Below is a small trained network, with its code and all its weights. Each question gives an input and a target symbol and asks what happens when units are switched off, that is, made to give their printed mean instead of their output.

import numpy as np


def w(rows, s, z=0):
    codes = np.array(rows[::2]) - 128.0
    scale = np.full(codes.shape[1], s)
    scale[-1] = z or s
    return codes * scale


def norm(h):
    return h / np.sqrt((h * h).mean(-1, keepdims=True) + 1e-5)


def f(y):
    return y / 2 * (1 + np.tanh(0.7978845608 * (y + 0.044715 * y**3)))


def softmax(a):
    e = np.exp(a - a.max(-1, keepdims=True))
    return e / e.sum(-1, keepdims=True)


def log_softmax(a):
    a = a - a.max(-1, keepdims=True)
    return a - np.log(np.exp(a).sum(-1, keepdims=True))


def net(x, mask):
    ids = ['αβγεζηθλξπστφψω'.index(c) for c in x.split()]
    T = len(ids)
    res = E[ids] + P[:T]
    u = 0
    for l in range(2):
        q, k, v = (norm(res) @ M[l].T for M in (Q, K, V))
        z = softmax(np.where(np.tri(T) > 0, q @ k.T / 3**0.5, -1e9)) @ v
        res = res + np.where(mask[u], z, O[l][:, -1]) @ O[l][:, :-1]
        u += 1
        y = f(norm(res) @ A[l][:, :-1].T + A[l][:, -1])
        res = res + np.where(mask[u : u + 4], y, B[l][:, -1]) @ B[l][:, :-1]
        u += 4
    return log_softmax(norm(res)[-1] @ U[:, :-1].T + U[:, -1])


Q, K, V, O, A, B = {}, {}, {}, {}, {}, {}
E = w([
[84,137,155],'α',
[120,98,55],'β',
[181,180,60],'γ',
[161,135,93],'ε',
[112,162,106],'ζ',
[123,139,114],'η',
[105,167,108],'θ',
[204,139,142],'λ',
[175,84,128],'ξ',
[131,174,159],'π',
[116,75,138],'σ',
[47,119,123],'τ',
[174,47,147],'φ',
[112,67,137],'ψ',
[56,160,2],'ω',
],0.031)
P = w([
[164,253,9],'0',
[135,239,58],'1',
[128,236,77],'2',
[119,215,92],'3',
[127,210,91],'4',
[130,198,95],'5',
],0.0036)
Q[0] = w([
[33,111,163],'L0H1',
[219,253,220],'L0H1',
[191,121,164],'L0H1',
],0.02)
K[0] = w([
[75,134,207],'L0H1',
[250,165,205],'L0H1',
[129,208,152],'L0H1',
],0.02)
V[0] = w([
[145,66,255],'L0H1',
[126,133,126],'L0H1',
[156,117,153],'L0H1',
],0.0056)
O[0] = w([
[119,63,253,2],'L0H1',
[142,125,123,131],'L0H1',
[117,126,161,108],'L0H1',
],0.0063,0.0036)
A[0] = w([
[32,56,125,104],'L0N1',
[178,45,56,158],'L0N2',
[106,6,67,2],'L0N3',
[36,148,36,159],'L0N4',
],0.018,0.0038)
B[0] = w([
[43,204,162,165],'L0N1',
[111,56,65,200],'L0N2',
[41,22,241,173],'L0N3',
[5,75,82,250],'L0N4',
],0.016,0.013)
Q[1] = w([
[99,3,203],'L1H1',
[196,141,71],'L1H1',
[189,87,29],'L1H1',
],0.025)
K[1] = w([
[83,53,197],'L1H1',
[61,123,6],'L1H1',
[179,120,62],'L1H1',
],0.017)
V[1] = w([
[73,255,147],'L1H1',
[217,97,117],'L1H1',
[101,118,18],'L1H1',
],0.0074)
O[1] = w([
[2,225,147,111],'L1H1',
[78,71,58,24],'L1H1',
[231,160,87,252],'L1H1',
],0.0068,0.0032)
A[1] = w([
[245,136,192,2],'L1N1',
[165,119,190,57],'L1N2',
[87,5,175,192],'L1N3',
[101,212,87,164],'L1N4',
],0.024,0.0063)
B[1] = w([
[3,123,42,146],'L1N1',
[140,94,81,129],'L1N2',
[176,112,170,249],'L1N3',
[178,153,149,199],'L1N4',
],0.036,0.015)
U = w([
[125,133,122,107],'α',
[235,161,83,107],'β',
[92,209,206,69],'γ',
[200,205,175,122],'ε',
[122,162,111,213],'ζ',
[170,90,36,136],'η',
[115,158,121,193],'θ',
[82,3,91,2],'λ',
[134,112,122,134],'ξ',
[5,143,168,50],'π',
[116,127,180,141],'σ',
[115,137,128,193],'τ',
[230,90,136,130],'φ',
[117,120,182,152],'ψ',
[51,88,75,172],'ω',
],0.023,0.0097)

Each question gives the input, a string of symbols that net reads in full, and the target symbol t.
The units are the heads (3 rows each of Q, K, V and O) and the neurons (one row each of A and B). Each row of codes is followed by its name. A weight is (code - 128) times the scale printed after its matrix; where a second scale follows, it is the last column's (O, A, B and U).
mask holds one flag per unit, layer by layer, with each layer's heads first. A switched-off unit (its flag False) gives its mean, the last column of its rows in O or B, instead of its output. The means were averaged over made-up inputs and are rounded, as every weight is.
A unit's drop is (log p(t) with every unit on - log p(t) with that unit switched off) / (log p(t) with every unit on - log p(t) with every unit switched off).
The circuit of an input: a set's keep is (log p(t) with only the set's units on - log p(t) with every unit switched off) / (log p(t) with every unit on - log p(t) with every unit switched off). Starting from all 10 units, units are removed one at a time, each time the one whose removal leaves the highest keep (on an exact tie, the one counted first), for as long as the keep stays at least 0.8.
circuit, biggest first: the units of the circuit, biggest drop first
unit that matters most: the unit with the biggest drop
k most important neurons of layer l: the k neurons of layer l with the biggest drops, biggest first
drop when u is switched off: that unit's drop, to one decimal
input φ ζ η, target φ: unit that matters most -> L1N3
input λ λ α γ π ζ, target π: circuit, biggest first -> (L0N4; L0N2)
input γ ζ ψ ψ γ θ, target ψ: 3 most important neurons of layer 0 -> (L0N4; L0N2; L0N1)
input λ τ ξ ζ ζ ε, target η: circuit, biggest first -> (L0N3; L1N3; L1N1)
input α γ ζ η β η, target η: 3 most important neurons of layer 0 -> (L0N3; L0N1; L0N4)
input η γ τ η ψ ζ, target ψ: 2 most important neurons of layer 1 -> (L1N1; L1N4)
input λ φ ζ, target φ: 3 most important neurons of layer 0 -> (L0N1; L0N2; L0N3)
input β β β η, target η: 2 most important neurons of layer 0 -> (L0N3; L0N4)
input β τ π σ ε α, target γ: 3 most important neurons of layer 0 -> (L0N1; L0N3; L0N2)
input π φ η, target φ: 2 most important neurons of layer 0 -> (L0N3; L0N1)
input γ ζ β ξ ψ ψ, target ψ: 3 most important neurons of layer 0 -> (L0N1; L0N4; L0N3)
input η ψ σ, target ψ: drop when L0N3 is switched off -> 0.2
input ζ τ β λ θ, target λ: drop when L1N4 is switched off -> 0.1
input ω ζ π ζ, target π: drop when L1N3 is switched off -> 0.3
input α ψ β φ β ζ, target φ: circuit, biggest first -> (L1N1)
